Below is a small trained network, with its code and all its weights. Each question gives an input and a class and asks what happens when units are switched off, that is, made to give their printed mean instead of their output.

import numpy as np


def w(rows, s, z=0):
    codes = np.array(rows[::2]) - 128.0
    scale = np.full(codes.shape[1], s)
    scale[-1] = z or s
    return codes * scale


def norm(h):
    return h / np.sqrt((h * h).mean(-1, keepdims=True) + 1e-5)


def f(y):
    return np.maximum(y, 0)


def log_softmax(a):
    a = a - a.max(-1, keepdims=True)
    return a - np.log(np.exp(a).sum(-1, keepdims=True))


def net(x, mask):
    res = np.array(x, float).reshape(1, 8) / 4 @ E
    u = 0
    for l in range(2):
        y = f(norm(res) @ A[l][:, :-1].T + A[l][:, -1])
        res = res + np.where(mask[u : u + 3], y, B[l][:, -1]) @ B[l][:, :-1]
        u += 3
    return log_softmax(norm(res)[-1] @ U[:, :-1].T + U[:, -1])


A, B = {}, {}
E = w([
[81,57,117,201,93,102,50,224],'x0',
[127,127,128,131,129,124,130,129],'x1',
[134,128,129,132,129,126,129,124],'x2',
[128,124,125,130,131,124,133,131],'x3',
[149,237,163,67,68,23,144,176],'x4',
[129,131,125,130,125,131,126,130],'x5',
[130,128,129,131,125,131,129,131],'x6',
[200,130,29,152,246,129,212,217],'x7',
],0.012)
A[0] = w([
[113,42,87,177,211,244,169,110,85],'L0N0',
[87,37,134,161,108,241,83,31,40],'L0N1',
[79,75,156,95,149,220,185,2,2],'L0N2',
],0.0083,0.0057)
B[0] = w([
[66,165,231,112,99,192,129,135,243],'L0N0',
[140,122,9,194,185,28,129,95,255],'L0N1',
[228,64,53,84,59,95,161,200,217],'L0N2',
],0.012,0.0073)
A[1] = w([
[119,122,117,130,130,249,160,90,68],'L1N0',
[97,98,155,123,176,188,76,85,2],'L1N1',
[153,93,84,98,126,179,99,31,25],'L1N2',
],0.012,0.0083)
B[1] = w([
[192,78,181,62,145,185,63,70,253],'L1N0',
[133,123,152,217,92,37,250,221,152],'L1N1',
[186,87,77,109,84,30,204,245,228],'L1N2',
],0.011,0.0025)
U = w([
[192,79,54,142,83,49,173,210,254],'0',
[144,204,204,38,24,102,183,35,78],'1',
[62,39,54,222,136,88,36,90,71],'2',
[67,157,211,144,33,68,41,167,70],'3',
[212,87,166,73,203,233,157,51,141],'4',
[187,251,83,76,208,91,209,133,48],'5',
[58,71,185,212,215,236,85,204,60],'6',
],0.016,0.0098)

Each question gives the input, the list of numbers given to net, and the class t.
The units are the neurons (one row each of A and B). Each row of codes is followed by its name. A weight is (code - 128) times the scale printed after its matrix; where a second scale follows, it is the last column's (A, B and U).
mask holds one flag per neuron, layer by layer. A switched-off neuron (its flag False) gives its mean, the last column of its row in B, instead of its output. The means were averaged over made-up inputs and are rounded, as every weight is.
A unit's drop is (log p(t) with every unit on - log p(t) with that unit switched off) / (log p(t) with every unit on - log p(t) with every unit switched off).
The circuit of an input: a set's keep is (log p(t) with only the set's units on - log p(t) with every unit switched off) / (log p(t) with every unit on - log p(t) with every unit switched off). Starting from all 6 units, units are removed one at a time, each time the one whose removal leaves the highest keep (on an exact tie, the one counted first), for as long as the keep stays at least 0.8.
circuit, biggest first: the units of the circuit, biggest drop first
k most important neurons: the k neurons with the biggest drops, biggest first
k most important neurons of layer l: the k neurons of layer l with the biggest drops, biggest first
drop of u: that unit's drop, to one decimal
input [7,7,0,-3,-5,6,-4,1], class 6: most important neuron : (L0N0)
input [2,-4,2,-3,-6,0,8,4], class 6: 2 most important neurons : (L0N0; L1N1)
input [-8,0,-7,2,-8,6,1,-3], class 0: 2 most important neurons of layer 0 : (L0N1; L0N2)
input [-2,5,7,-5,0,7,-5,-6], class 0: 2 most important neurons : (L0N0; L1N2)
input [1,-6,-7,8,5,4,-8,0], class 3: 2 most important neurons : (L0N1; L0N2)
input [4,6,-7,3,0,-5,3,6], class 6: circuit, biggest first : (L0N2; L0N1; L0N0)
input [4,7,-5,0,0,-6,2,-6], class 2: circuit, biggest first : (L0N0; L0N1)
input [0,-5,-4,4,-3,-2,-3,8], class 4: 2 most important neurons : (L1N0; L0N1)
input [0,-6,8,-6,7,3,-1,3], class 5: 3 most important neurons : (L0N2; L1N2; L0N1)
input [5,5,-2,3,0,-3,4,-1], class 2: 2 most important neurons : (L0N0; L0N2)
input [-1,2,6,6,-8,-3,5,-4], class 0: 3 most important neurons : (L0N2; L0N1; L1N2)
input [7,-4,6,-7,1,-1,-2,0], class 3: 3 most important neurons : (L0N1; L0N2; L1N2)
input [3,2,-7,2,0,7,8,-8], class 2: 2 most important neurons : (L0N0; L0N1)
input [2,2,-1,-3,-8,0,8,8], class 6: circuit, biggest first : (L0N0)
input [5,6,4,0,-2,4,-6,-8], class 2: 2 most important neurons : (L0N1; L0N0)
input [0,-7,-6,-4,-4,4,-4,-2], class 0: 2 most important neurons : (L0N2; L0N1)
input [1,-8,-4,6,-4,2,7,2], class 6: 2 most important neurons : (L0N0; L1N1)
input [-2,6,-3,-8,-1,1,4,3], class 4: drop of L0N0 : 0.0
input [-8,-5,-2,5,-1,7,7,7], class 4: drop of L1N0 : 0.2
input [-7,2,5,-6,-6,4,3,-3], class 0: drop of L1N2 : 0.0
input [4,7,7,4,-2,8,-2,-8], class 2: circuit, biggest first : (L0N1)
